Here is a tiny trained network, its code and every weight. The questions are about switching its units off for an input and a class, where a switched-off unit gives its printed mean instead of its output.

import numpy as np


def w(rows, s, z=0):
    codes = np.array(rows[::2]) - 128.0
    scale = np.full(codes.shape[1], s)
    scale[-1] = z or s
    return codes * scale


def f(y):
    return y / 2 * (1 + np.tanh(0.7978845608 * (y + 0.044715 * y**3)))


def log_softmax(a):
    a = a - a.max(-1, keepdims=True)
    return a - np.log(np.exp(a).sum(-1, keepdims=True))


def net(x, mask):
    res = np.array(x, float).reshape(1, 6) / 4 @ E
    y = f(res @ A[0][:, :-1].T + A[0][:, -1])
    res = res + np.where(mask, y, B[0][:, -1]) @ B[0][:, :-1]
    return log_softmax(res[-1] @ U[:, :-1].T + U[:, -1])


A, B = {}, {}
E = w([
[182,190,178,235,149,138,232],'x0',
[122,134,139,126,132,137,129],'x1',
[45,65,2,140,163,169,228],'x2',
[188,11,211,101,212,175,144],'x3',
[125,130,130,128,131,135,128],'x4',
[42,72,194,208,171,18,98],'x5',
],0.0064)
A[0] = w([
[93,102,176,179,147,60,70,117],'neuron 0',
[185,168,179,113,134,107,56,158],'neuron 1',
[36,104,74,130,149,166,209,153],'neuron 2',
[174,183,75,76,92,165,147,125],'neuron 3',
[128,209,161,125,78,104,73,110],'neuron 4',
[77,84,97,41,101,128,50,31],'neuron 5',
[191,25,173,107,196,171,131,13],'neuron 6',
[50,80,169,197,146,95,78,88],'neuron 7',
[99,88,85,52,126,112,17,86],'neuron 8',
[194,34,173,100,205,161,165,41],'neuron 9',
[60,198,53,161,102,106,137,99],'neuron 10',
[208,178,133,254,123,119,201,91],'neuron 11',
[207,159,133,75,70,215,114,128],'neuron 12',
[208,143,80,89,108,185,128,61],'neuron 13',
[51,105,153,180,129,55,117,61],'neuron 14',
[201,150,93,67,84,185,145,135],'neuron 15',
[131,155,130,98,127,176,130,135],'neuron 16',
[63,73,55,136,171,158,203,2],'neuron 17',
],0.0071,0.00065)
B[0] = w([
[97,87,177,108,102,136,215,232],'neuron 0',
[205,66,228,103,31,130,103,227],'neuron 1',
[245,54,199,99,37,137,52,247],'neuron 2',
[67,142,121,110,126,115,177,230],'neuron 3',
[159,110,121,85,82,86,75,221],'neuron 4',
[150,163,126,245,219,207,123,246],'neuron 5',
[98,207,39,64,128,51,60,240],'neuron 6',
[80,87,159,96,148,124,215,230],'neuron 7',
[148,147,127,254,203,244,122,255],'neuron 8',
[90,215,40,99,130,54,38,242],'neuron 9',
[149,166,68,61,123,45,65,224],'neuron 10',
[141,166,106,222,221,181,70,251],'neuron 11',
[84,92,185,97,135,146,189,249],'neuron 12',
[73,113,147,101,146,147,190,219],'neuron 13',
[55,118,124,68,168,117,195,219],'neuron 14',
[56,104,151,134,141,136,207,240],'neuron 15',
[115,106,132,135,120,127,159,154],'neuron 16',
[212,36,206,114,57,137,96,251],'neuron 17',
],0.0067,0.0044)
U = w([
[222,70,185,111,59,129,101,249],'0',
[47,107,145,106,146,127,234,103],'1',
[151,153,118,249,202,177,105,62],'2',
[106,182,63,79,113,66,64,67],'3',
],0.014,0.0012)

Each question gives the input, the list of numbers given to net, and the class t.
The units are the neurons (one row each of A and B). Each row of codes is followed by its name. A weight is (code - 128) times the scale printed after its matrix; where a second scale follows, it is the last column's (A, B and U).
mask holds one flag per neuron, in row order. A switched-off neuron (its flag False) gives its mean, the last column of its row in B, instead of its output. The means were averaged over made-up inputs and are rounded, as every weight is.
A unit's drop is (log p(t) with every unit on - log p(t) with that unit switched off) / (log p(t) with every unit on - log p(t) with every unit switched off).
The circuit of an input: a set's keep is (log p(t) with only the set's units on - log p(t) with every unit switched off) / (log p(t) with every unit on - log p(t) with every unit switched off). Starting from the 12 units with the biggest drops (on a tie, the unit counted first), units are removed one at a time, each time the one whose removal leaves the highest keep (on an exact tie, the one counted first), for as long as the keep stays at least 0.8.
units of the circuit, in order: the units of the circuit, biggest drop first
most important unit: the unit with the biggest drop
top k neurons: the k neurons with the biggest drops, biggest first
drop when u is switched off: that unit's drop, to one decimal
input [2,-4,0,8,-7,-5], class 3: most important unit	neuron 9
input [-4,4,-1,-1,5,3], class 2: units of the circuit, in order	[neuron 8; neuron 5]
input [7,-2,-6,-1,-8,-4], class 2: top 3 neurons	[neuron 11; neuron 2; neuron 17]
input [-4,-4,-5,7,2,-5], class 3: units of the circuit, in order	[neuron 6; neuron 9]
input [-4,7,4,4,4,2], class 0: top 3 neurons	[neuron 17; neuron 2; neuron 11]
input [-8,-4,4,-5,3,6], class 2: top 2 neurons	[neuron 8; neuron 5]
input [2,4,2,-4,8,2], class 3: units of the circuit, in order	[neuron 8; neuron 10]
input [5,-1,7,8,-8,1], class 3: units of the circuit, in order	[neuron 9; neuron 6]
input [-6,3,0,-5,-3,5], class 2: top 2 neurons	[neuron 8; neuron 5]
input [-7,-2,1,-1,-3,7], class 1: top 4 neurons	[neuron 7; neuron 14; neuron 0; neuron 11]
input [6,5,-2,-8,-2,-1], class 3: top 2 neurons	[neuron 10; neuron 8]
input [1,1,4,-3,3,-1], class 0: units of the circuit, in order	[neuron 2; neuron 17]
input [-5,-1,-2,6,-8,0], class 3: top 2 neurons	[neuron 6; neuron 9]
input [-1,-5,8,8,4,1], class 0: most important unit	neuron 17
input [6,6,7,-6,-5,-1], class 0: top 2 neurons	[neuron 2; neuron 17]
input [7,-3,-5,-8,-2,7], class 3: top 4 neurons	[neuron 10; neuron 4; neuron 8; neuron 5]
input [-4,4,6,0,-5,1], class 0: top 2 neurons	[neuron 2; neuron 17]
input [-6,-1,4,8,-8,5], class 3: top 2 neurons	[neuron 6; neuron 9]
input [0,0,5,3,5,2], class 0: drop when neuron 17 is switched off	0.1
input [6,-5,-5,6,-3,-1], class 2: units of the circuit, in order	[neuron 11]
input [0,7,6,-1,5,5], class 0: drop when neuron 2 is switched off	0.5
input [-5,3,0,8,-8,5], class 3: drop when neuron 6 is switched off	0.6
input [7,-1,-4,3,-8,-1], class 2: drop when neuron 11 is switched off	0.8
